Below are the code and all the weights of a small trained network. Each question names an input and a class and asks about switching units off, where a switched-off unit gives its printed mean instead of its output.

import numpy as np


def w(rows, s, z=0):
    codes = np.array(rows[::2]) - 128.0
    scale = np.full(codes.shape[1], s)
    scale[-1] = z or s
    return codes * scale


def f(y):
    return np.maximum(y, 0)


def log_softmax(a):
    a = a - a.max(-1, keepdims=True)
    return a - np.log(np.exp(a).sum(-1, keepdims=True))


def net(x, mask):
    res = np.array(x, float).reshape(1, 8) / 4 @ E
    y = f(res @ A[0][:, :-1].T + A[0][:, -1])
    res = res + np.where(mask, y, B[0][:, -1]) @ B[0][:, :-1]
    return log_softmax(res[-1] @ U[:, :-1].T + U[:, -1])


A, B = {}, {}
E = w([
[127,139,187,205,167,212,171,109],'x0',
[207,109,115,121,195,137,120,159],'x1',
[94,140,115,91,219,59,114,157],'x2',
[67,49,151,166,86,185,168,173],'x3',
[138,96,255,67,172,179,162,96],'x4',
[114,72,91,81,98,111,183,248],'x5',
[203,80,165,131,157,165,150,170],'x6',
[133,141,120,104,199,211,66,96],'x7',
],0.0099)
A[0] = w([
[63,81,122,180,80,236,152,49,252],'N0',
[122,217,35,174,19,77,60,2,163],'N1',
[113,78,135,52,211,107,133,206,154],'N2',
[195,46,200,112,76,228,145,203,134],'N3',
[169,155,144,245,183,67,65,125,194],'N4',
[162,127,87,100,177,58,118,204,13],'N5',
[36,94,174,36,140,35,83,36,197],'N6',
[11,93,147,181,136,162,103,168,150],'N7',
],0.0095,0.0038)
B[0] = w([
[96,114,198,159,128,180,123,180,204],'N0',
[162,86,103,169,187,93,109,216,249],'N1',
[151,155,36,185,92,160,101,119,190],'N2',
[119,115,154,112,245,75,109,195,211],'N3',
[100,135,158,123,184,141,198,132,185],'N4',
[70,174,145,164,42,147,150,142,177],'N5',
[166,159,162,85,111,139,243,115,208],'N6',
[102,179,164,140,84,172,182,163,179],'N7',
],0.013,0.018)
U = w([
[203,135,197,90,198,235,124,37,254],'0',
[19,57,158,207,133,177,133,159,128],'1',
[91,98,113,83,104,111,56,14,50],'2',
[166,83,128,97,190,38,166,103,159],'3',
[150,178,45,109,136,145,118,48,132],'4',
[158,77,54,174,114,75,44,162,43],'5',
[89,149,155,187,2,202,162,99,128],'6',
],0.009,0.0062)

Each question gives the input, the list of numbers given to net, and the class t.
The units are the neurons (one row each of A and B). Each row of codes is followed by its name. A weight is (code - 128) times the scale printed after its matrix; where a second scale follows, it is the last column's (A, B and U).
mask holds one flag per neuron, in row order. A switched-off neuron (its flag False) gives its mean, the last column of its row in B, instead of its output. The means were averaged over made-up inputs and are rounded, as every weight is.
A unit's drop is (log p(t) with every unit on - log p(t) with that unit switched off) / (log p(t) with every unit on - log p(t) with every unit switched off).
The circuit of an input: a set's keep is (log p(t) with only the set's units on - log p(t) with every unit switched off) / (log p(t) with every unit on - log p(t) with every unit switched off). Starting from all 8 units, units are removed one at a time, each time the one whose removal leaves the highest keep (on an exact tie, the one counted first), for as long as the keep stays at least 0.8.
circuit, biggest first: the units of the circuit, biggest drop first
unit that matters most: the unit with the biggest drop
top k neurons: the k neurons with the biggest drops, biggest first
drop when u is switched off: that unit's drop, to one decimal
input [-2,-4,-8,-7,-8,-5,-8,-7], class 5: circuit, biggest first => [N1]
input [2,4,-6,-3,-3,7,3,7], class 5: circuit, biggest first => [N6 N0]
input [7,-4,-5,-2,0,-4,1,6], class 1: top 2 neurons => [N0 N6]
input [7,3,5,-6,0,4,7,4], class 4: circuit, biggest first => [N2 N0]
input [3,4,8,-8,3,3,8,-4], class 6: circuit, biggest first => [N5 N1]
input [0,7,0,-7,-3,7,-7,4], class 5: top 2 neurons => [N6 N7]
input [2,-8,2,-5,8,5,-6,-5], class 0: circuit, biggest first => [N5 N1]
input [-7,-8,2,4,-2,-2,-4,-7], class 3: circuit, biggest first => [N1 N6]
input [-7,-8,-7,-1,3,5,6,-4], class 3: circuit, biggest first => [N3 N5]
input [0,-7,-8,-7,5,-6,0,-2], class 1: top 2 neurons => [N1 N0]
input [0,-1,-2,-8,1,6,8,-2], class 5: top 2 neurons => [N6 N2]
input [-1,2,-2,-4,1,6,4,7], class 5: top 2 neurons => [N6 N2]
input [-1,1,8,0,4,1,-2,4], class 4: circuit, biggest first => [N0 N2]
input [-7,-6,-8,-1,-7,-8,-5,7], class 5: unit that matters most => N1
input [1,5,-7,-5,-1,-2,1,-1], class 3: circuit, biggest first => [N0 N7]
input [6,-2,4,-7,-4,8,5,0], class 6: circuit, biggest first => [N1 N3]
input [-2,8,-7,4,-7,7,0,0], class 5: top 2 neurons => [N0 N4]
input [-4,-8,-2,-1,4,1,-1,-2], class 6: top 2 neurons => [N3 N6]
input [7,8,5,2,-1,-5,-4,0], class 0: top 2 neurons => [N1 N5]
input [6,-3,4,-6,-1,4,5,4], class 4: circuit, biggest first => [N0 N1 N2 N6]
input [1,-4,0,-4,-6,-2,2,-5], class 5: top 2 neurons => [N6 N1]
input [-4,-2,-1,6,6,-3,-8,-1], class 6: unit that matters most => N6
input [-4,0,6,3,-8,-8,-7,4], class 3: top 2 neurons => [N6 N4]
input [-8,-3,-1,4,5,2,-4,-4], class 6: top 2 neurons => [N1 N3]
input [0,5,6,-1,-5,7,7,-6], class 6: top 2 neurons => [N5 N1]
input [7,2,-1,-8,-4,8,4,8], class 4: top 2 neurons => [N1 N0]
input [2,-4,1,-7,-6,-7,3,0], class 3: unit that matters most => N4
input [-4,-4,-8,-7,3,-8,-6,0], class 3: top 2 neurons => [N1 N6]
input [1,-2,7,1,3,-2,7,-5], class 3: top 3 neurons => [N0 N7 N5]
input [2,-7,4,4,7,-7,-4,5], class 6: drop when N1 is switched off => 0.1
